Below are the code and all the weights of a small trained network. Each question names an input and a class and asks about switching units off, where a switched-off unit gives its printed mean instead of its output.

import numpy as np


def w(rows, s, z=0):
    codes = np.array(rows[::2]) - 128.0
    scale = np.full(codes.shape[1], s)
    scale[-1] = z or s
    return codes * scale


def f(y):
    return y / 2 * (1 + np.tanh(0.7978845608 * (y + 0.044715 * y**3)))


def log_softmax(a):
    a = a - a.max(-1, keepdims=True)
    return a - np.log(np.exp(a).sum(-1, keepdims=True))


def net(x, mask):
    res = np.array(x, float).reshape(1, 6) / 4 @ E
    y = f(res @ A[0][:, :-1].T + A[0][:, -1])
    res = res + np.where(mask, y, B[0][:, -1]) @ B[0][:, :-1]
    return log_softmax(res[-1] @ U[:, :-1].T + U[:, -1])


A, B = {}, {}
E = w([
[141,113,172,51,156,131,176,82,27,146,113,141],'x0',
[155,111,130,92,107,99,145,85,155,81,201,4],'x1',
[72,136,83,157,134,103,75,138,212,123,77,119],'x2',
[121,201,92,193,99,98,129,113,199,62,205,172],'x3',
[140,117,108,83,89,87,173,166,125,94,123,102],'x4',
[192,174,90,175,191,203,215,121,133,96,160,89],'x5',
],0.012)
A[0] = w([
[105,92,114,144,140,109,98,109,145,106,144,93,40],'n0',
[132,111,111,139,166,139,109,108,143,167,88,136,206],'n1',
[164,163,91,162,156,128,91,138,121,127,114,113,111],'n2',
[112,163,124,141,176,156,67,104,130,165,55,140,54],'n3',
[115,124,127,143,97,123,108,161,122,138,116,145,76],'n4',
[149,62,183,53,130,150,174,133,3,161,94,81,149],'n5',
[159,111,179,93,126,134,114,126,111,148,115,111,7],'n6',
[165,186,157,128,141,176,216,129,22,124,132,182,168],'n7',
[118,115,124,160,128,114,164,160,169,110,117,102,125],'n8',
[171,72,182,61,138,144,158,141,39,158,108,90,140],'n9',
[175,167,153,153,151,193,189,63,82,128,154,126,155],'n10',
[122,154,128,132,75,100,92,153,133,129,62,95,37],'n11',
[100,176,133,145,125,179,111,158,131,138,137,105,78],'n12',
[100,138,139,152,201,177,127,118,127,193,56,129,157],'n13',
[142,137,150,164,112,135,68,165,148,142,99,152,121],'n14',
[147,131,103,152,185,170,156,186,115,150,77,149,106],'n15',
[167,127,93,138,154,170,186,108,130,106,185,73,156],'n16',
[125,94,181,120,134,127,125,141,95,183,108,107,2],'n17',
[132,143,156,160,137,161,163,81,94,131,152,146,85],'n18',
[130,142,109,101,135,106,159,103,121,89,129,95,132],'n19',
[105,130,147,106,92,95,103,145,99,169,97,150,33],'n20',
[178,151,91,147,170,200,158,199,107,171,69,144,220],'n21',
[175,142,132,92,150,111,183,84,119,94,153,67,152],'n22',
[192,167,88,154,170,143,141,117,145,111,156,58,187],'n23',
[150,53,213,70,114,115,87,133,82,163,130,101,78],'n24',
[128,104,188,132,90,129,123,95,96,143,144,108,103],'n25',
],0.017,0.0054)
B[0] = w([
[134,168,103,125,125,121,181,149,106,109,97,151,162],'n0',
[89,76,168,159,130,148,132,111,123,141,131,182,165],'n1',
[132,127,144,139,96,153,139,134,129,154,107,148,158],'n2',
[56,65,143,133,173,152,87,76,107,131,205,103,177],'n3',
[124,111,178,114,114,96,142,105,129,162,92,104,149],'n4',
[85,42,208,97,168,99,18,80,70,194,107,149,253],'n5',
[83,98,155,113,83,127,149,98,104,112,147,98,158],'n6',
[154,97,122,164,166,160,141,173,4,136,173,135,222],'n7',
[112,140,126,120,104,149,151,140,117,125,75,160,169],'n8',
[91,99,138,114,93,86,35,121,83,183,76,156,229],'n9',
[112,105,127,147,195,152,103,58,152,166,111,203,209],'n10',
[90,96,149,121,131,138,115,94,108,138,170,181,162],'n11',
[125,148,124,145,100,155,124,138,125,134,136,153,149],'n12',
[88,103,153,79,72,86,131,100,116,144,107,139,194],'n13',
[97,96,128,175,94,116,121,72,130,188,136,135,175],'n14',
[166,125,114,126,71,97,204,152,142,194,57,161,179],'n15',
[88,115,122,108,137,136,153,89,207,105,147,117,212],'n16',
[71,98,149,116,58,73,121,112,105,187,137,73,168],'n17',
[151,141,153,141,138,118,85,91,118,130,162,79,166],'n18',
[99,95,173,91,116,115,147,114,135,116,151,75,166],'n19',
[123,165,91,153,136,169,154,150,143,126,106,126,169],'n20',
[126,134,75,174,69,91,171,137,142,210,114,122,203],'n21',
[120,150,134,92,88,80,127,116,182,110,128,112,203],'n22',
[93,165,122,162,99,180,180,135,133,89,157,116,214],'n23',
[200,141,120,110,82,118,174,196,84,143,103,138,204],'n24',
[173,95,88,131,122,89,132,134,134,157,151,99,160],'n25',
],0.016,0.03)
U = w([
[115,124,127,117,107,102,129,114,161,135,111,134,160],'0',
[101,124,128,144,144,155,137,109,144,122,124,132,147],'1',
[168,124,122,127,176,120,156,114,88,126,146,135,101],'2',
[190,91,148,104,243,255,76,212,170,144,53,72,2],'3',
[132,116,134,136,150,120,103,132,52,146,114,148,163],'4',
[131,127,111,153,105,130,158,152,117,144,112,135,138],'5',
[130,136,129,114,113,131,151,159,127,90,129,100,97],'6',
[162,147,136,158,145,167,89,111,158,124,138,132,90],'7',
],0.024)

Each question gives the input, the list of numbers given to net, and the class t.
The units are the neurons (one row each of A and B). Each row of codes is followed by its name. A weight is (code - 128) times the scale printed after its matrix; where a second scale follows, it is the last column's (A, B and U).
mask holds one flag per neuron, in row order. A switched-off neuron (its flag False) gives its mean, the last column of its row in B, instead of its output. The means were averaged over made-up inputs and are rounded, as every weight is.
A unit's drop is (log p(t) with every unit on - log p(t) with that unit switched off) / (log p(t) with every unit on - log p(t) with every unit switched off).
The circuit of an input: a set's keep is (log p(t) with only the set's units on - log p(t) with every unit switched off) / (log p(t) with every unit on - log p(t) with every unit switched off). Starting from the 12 units with the biggest drops (on a tie, the unit counted first), units are removed one at a time, each time the one whose removal leaves the highest keep (on an exact tie, the one counted first), for as long as the keep stays at least 0.8.
units of the circuit, in order: the units of the circuit, biggest drop first
most important unit: the unit with the biggest drop
top k neurons: the k neurons with the biggest drops, biggest first
drop when u is switched off: that unit's drop, to one decimal
input [1,2,1,1,2,-1], class 0: most important unit -> n7
input [-7,-6,1,-5,-6,-6], class 0: top 2 neurons -> (n7 n5)
input [1,2,5,2,6,-2], class 0: top 3 neurons -> (n7 n5 n23)
input [-8,-2,7,6,-7,-8], class 1: units of the circuit, in order -> (n5 n3)
input [-1,6,7,-4,7,8], class 6: top 3 neurons -> (n23 n5 n9)
input [0,5,1,2,-5,-5], class 5: top 3 neurons -> (n5 n9 n7)
input [-5,4,3,-1,-1,0], class 5: top 2 neurons -> (n5 n10)
input [-8,0,3,2,-2,-5], class 1: top 3 neurons -> (n5 n7 n9)
input [5,6,3,7,-5,-7], class 0: top 4 neurons -> (n7 n5 n23 n24)
input [1,8,6,-2,7,3], class 0: top 3 neurons -> (n7 n22 n24)
input [-3,-2,1,-3,-4,-2], class 0: top 3 neurons -> (n7 n5 n9)
input [-5,1,-7,2,1,-5], class 5: top 3 neurons -> (n5 n9 n7)
input [-3,-5,8,2,-8,-6], class 1: top 2 neurons -> (n5 n3)
input [4,4,7,6,1,7], class 1: most important unit -> n23
input [1,7,1,-6,1,6], class 0: top 2 neurons -> (n22 n16)
input [-2,5,-2,0,0,-4], class 0: top 3 neurons -> (n7 n5 n23)
input [-7,3,2,-2,1,-4], class 0: top 3 neurons -> (n7 n5 n24)
input [-8,-1,8,5,-8,-6], class 1: top 2 neurons -> (n5 n7)
input [-7,-4,2,7,8,-8], class 0: drop when n7 is switched off -> 2.6
input [0,-1,6,4,1,-8], class 1: drop when n7 is switched off -> 0.3
input [-5,8,-4,4,-4,-5], class 6: drop when n5 is switched off -> 0.2
input [-4,2,1,-4,-6,5], class 1: drop when n23 is switched off -> 0.1
